Below is a small trained network, with its code and all its weights. Each question gives an input and a class and asks what happens when units are switched off, that is, made to give their printed mean instead of their output.

import numpy as np


def w(rows, s, z=0):
    codes = np.array(rows[::2]) - 128.0
    scale = np.full(codes.shape[1], s)
    scale[-1] = z or s
    return codes * scale


def f(y):
    return y / 2 * (1 + np.tanh(0.7978845608 * (y + 0.044715 * y**3)))


def log_softmax(a):
    a = a - a.max(-1, keepdims=True)
    return a - np.log(np.exp(a).sum(-1, keepdims=True))


def net(x, mask):
    res = np.array(x, float).reshape(1, 6) / 4 @ E
    y = f(res @ A[0][:, :-1].T + A[0][:, -1])
    res = res + np.where(mask, y, B[0][:, -1]) @ B[0][:, :-1]
    return log_softmax(res[-1] @ U[:, :-1].T + U[:, -1])


A, B = {}, {}
E = w([
[128,128,129,128,129],'x0',
[112,234,148,47,64],'x1',
[130,128,125,128,127],'x2',
[66,78,152,152,7],'x3',
[220,71,178,46,106],'x4',
[195,170,206,214,110],'x5',
],0.011)
A[0] = w([
[60,98,104,69,148,62],'neuron 1',
[80,177,95,201,149,3],'neuron 2',
[177,83,164,76,122,55],'neuron 3',
[93,120,71,63,130,77],'neuron 4',
[65,215,104,157,128,72],'neuron 5',
[92,69,145,152,8,46],'neuron 6',
[117,184,168,90,83,153],'neuron 7',
[151,158,109,126,193,75],'neuron 8',
[167,173,78,122,188,43],'neuron 9',
[201,145,180,162,101,63],'neuron 10',
[199,73,184,75,111,13],'neuron 11',
[156,164,91,101,99,49],'neuron 12',
[164,152,183,197,121,53],'neuron 13',
[79,114,117,170,69,31],'neuron 14',
[183,146,88,117,157,69],'neuron 15',
[86,66,179,136,72,14],'neuron 16',
[193,96,136,83,136,74],'neuron 17',
[144,72,119,171,133,122],'neuron 18',
[114,80,154,140,159,49],'neuron 19',
[142,27,100,181,148,75],'neuron 20',
[120,171,143,95,103,46],'neuron 21',
[95,153,165,107,137,48],'neuron 22',
[65,80,44,67,170,28],'neuron 23',
[184,141,222,172,126,85],'neuron 24',
[124,90,113,172,159,103],'neuron 25',
[197,155,77,169,85,87],'neuron 26',
[130,89,142,136,150,36],'neuron 27',
[140,128,166,81,119,74],'neuron 28',
[174,72,149,91,65,97],'neuron 29',
[143,233,135,53,62,127],'neuron 30',
[151,158,126,119,210,41],'neuron 31',
[150,23,142,148,174,122],'neuron 32',
[198,66,191,53,111,33],'neuron 33',
[124,193,193,215,133,105],'neuron 34',
[68,122,122,182,99,83],'neuron 35',
[161,20,129,163,146,124],'neuron 36',
[140,227,98,82,115,81],'neuron 37',
[126,122,126,128,118,52],'neuron 38',
[68,180,49,207,111,38],'neuron 39',
[208,190,94,98,197,59],'neuron 40',
[106,79,37,57,120,43],'neuron 41',
[140,83,127,185,159,78],'neuron 42',
[144,60,91,184,182,137],'neuron 43',
[155,144,140,157,119,31],'neuron 44',
[67,93,174,117,107,36],'neuron 45',
[143,168,105,114,67,43],'neuron 46',
[138,151,176,165,131,88],'neuron 47',
],0.013,0.0044)
B[0] = w([
[172,57,111,153,127,189],'neuron 1',
[61,153,36,165,176,189],'neuron 2',
[77,149,76,169,158,187],'neuron 3',
[209,85,114,166,123,194],'neuron 4',
[104,169,79,131,149,212],'neuron 5',
[104,111,254,142,152,219],'neuron 6',
[154,149,127,70,55,201],'neuron 7',
[85,128,208,128,148,187],'neuron 8',
[87,110,204,144,148,196],'neuron 9',
[177,81,107,138,145,196],'neuron 10',
[84,139,68,164,165,206],'neuron 11',
[111,118,132,106,107,148],'neuron 12',
[202,46,121,152,114,195],'neuron 13',
[93,114,184,140,182,173],'neuron 14',
[101,111,166,110,147,171],'neuron 15',
[95,106,194,123,141,180],'neuron 16',
[72,143,92,182,187,188],'neuron 17',
[164,195,133,57,81,180],'neuron 18',
[139,152,126,110,112,150],'neuron 19',
[155,152,127,49,70,212],'neuron 20',
[133,150,125,56,75,161],'neuron 21',
[133,137,119,109,118,137],'neuron 22',
[193,45,112,189,113,219],'neuron 23',
[163,72,98,161,118,213],'neuron 24',
[129,185,115,70,80,172],'neuron 25',
[136,92,126,138,124,149],'neuron 26',
[123,140,123,122,113,143],'neuron 27',
[122,158,99,104,128,156],'neuron 28',
[38,176,112,189,243,197],'neuron 29',
[151,183,109,61,37,248],'neuron 30',
[88,119,223,143,144,194],'neuron 31',
[128,165,118,81,82,222],'neuron 32',
[87,172,60,185,176,220],'neuron 33',
[176,46,82,185,116,218],'neuron 34',
[105,157,146,122,172,177],'neuron 35',
[126,167,119,63,72,223],'neuron 36',
[134,155,135,63,83,212],'neuron 37',
[124,119,133,126,137,120],'neuron 38',
[64,172,77,185,168,212],'neuron 39',
[96,120,219,157,137,231],'neuron 40',
[198,44,127,193,117,208],'neuron 41',
[130,152,124,80,88,182],'neuron 42',
[131,191,120,63,76,217],'neuron 43',
[155,100,126,153,125,141],'neuron 44',
[125,116,164,135,142,156],'neuron 45',
[135,149,147,117,89,158],'neuron 46',
[164,63,108,130,131,165],'neuron 47',
],0.0092,0.013)
U = w([
[150,169,107,70,71,217],'0',
[76,153,48,161,192,236],'1',
[212,29,97,161,125,41],'2',
[90,115,253,134,162,5],'3',
],0.014,0.0022)

Each question gives the input, the list of numbers given to net, and the class t.
The units are the neurons (one row each of A and B). Each row of codes is followed by its name. A weight is (code - 128) times the scale printed after its matrix; where a second scale follows, it is the last column's (A, B and U).
mask holds one flag per neuron, in row order. A switched-off neuron (its flag False) gives its mean, the last column of its row in B, instead of its output. The means were averaged over made-up inputs and are rounded, as every weight is.
A unit's drop is (log p(t) with every unit on - log p(t) with that unit switched off) / (log p(t) with every unit on - log p(t) with every unit switched off).
The circuit of an input: a set's keep is (log p(t) with only the set's units on - log p(t) with every unit switched off) / (log p(t) with every unit on - log p(t) with every unit switched off). Starting from the 12 units with the biggest drops (on a tie, the unit counted first), units are removed one at a time, each time the one whose removal leaves the highest keep (on an exact tie, the one counted first), for as long as the keep stays at least 0.8.
units of the circuit, in order: the units of the circuit, biggest drop first
k most important neurons: the k neurons with the biggest drops, biggest first
drop when u is switched off: that unit's drop, to one decimal
input [-1,-3,-5,-4,5,5], class 1: units of the circuit, in order -> (neuron 33; neuron 17)
input [-1,-5,5,-6,2,5], class 3: units of the circuit, in order -> (neuron 40)
input [-2,-5,8,-3,-3,-5], class 0: units of the circuit, in order -> (neuron 43; neuron 20)
input [-2,-8,3,6,3,8], class 0: 2 most important neurons -> (neuron 36; neuron 18)
input [-3,-4,0,5,2,1], class 3: 3 most important neurons -> (neuron 6; neuron 30; neuron 16)
input [4,-8,-2,8,1,8], class 0: 3 most important neurons -> (neuron 36; neuron 18; neuron 20)
input [-5,2,7,6,5,-6], class 2: 2 most important neurons -> (neuron 41; neuron 4)
input [-3,7,-8,-6,-2,-8], class 2: 3 most important neurons -> (neuron 23; neuron 41; neuron 4)
input [-2,7,8,8,3,1], class 3: 3 most important neurons -> (neuron 6; neuron 29; neuron 16)
input [8,-4,2,1,-7,8], class 2: 2 most important neurons -> (neuron 34; neuron 13)
input [3,6,-6,1,7,-5], class 1: 2 most important neurons -> (neuron 29; neuron 33)
input [-2,-4,4,-1,0,4], class 0: 3 most important neurons -> (neuron 23; neuron 41; neuron 43)
input [-5,-8,-2,8,2,-1], class 0: 2 most important neurons -> (neuron 20; neuron 36)
input [2,-5,-4,0,-3,-8], class 2: most important neuron -> (neuron 23)
input [-2,4,2,6,6,-1], class 1: 3 most important neurons -> (neuron 33; neuron 29; neuron 11)
input [4,-3,4,-6,1,1], class 3: drop when neuron 44 is switched off -> 0.0
input [3,-6,-1,6,-6,1], class 0: drop when neuron 17 is switched off -> 0.1
input [-6,1,5,-7,7,6], class 1: drop when neuron 17 is switched off -> 0.2
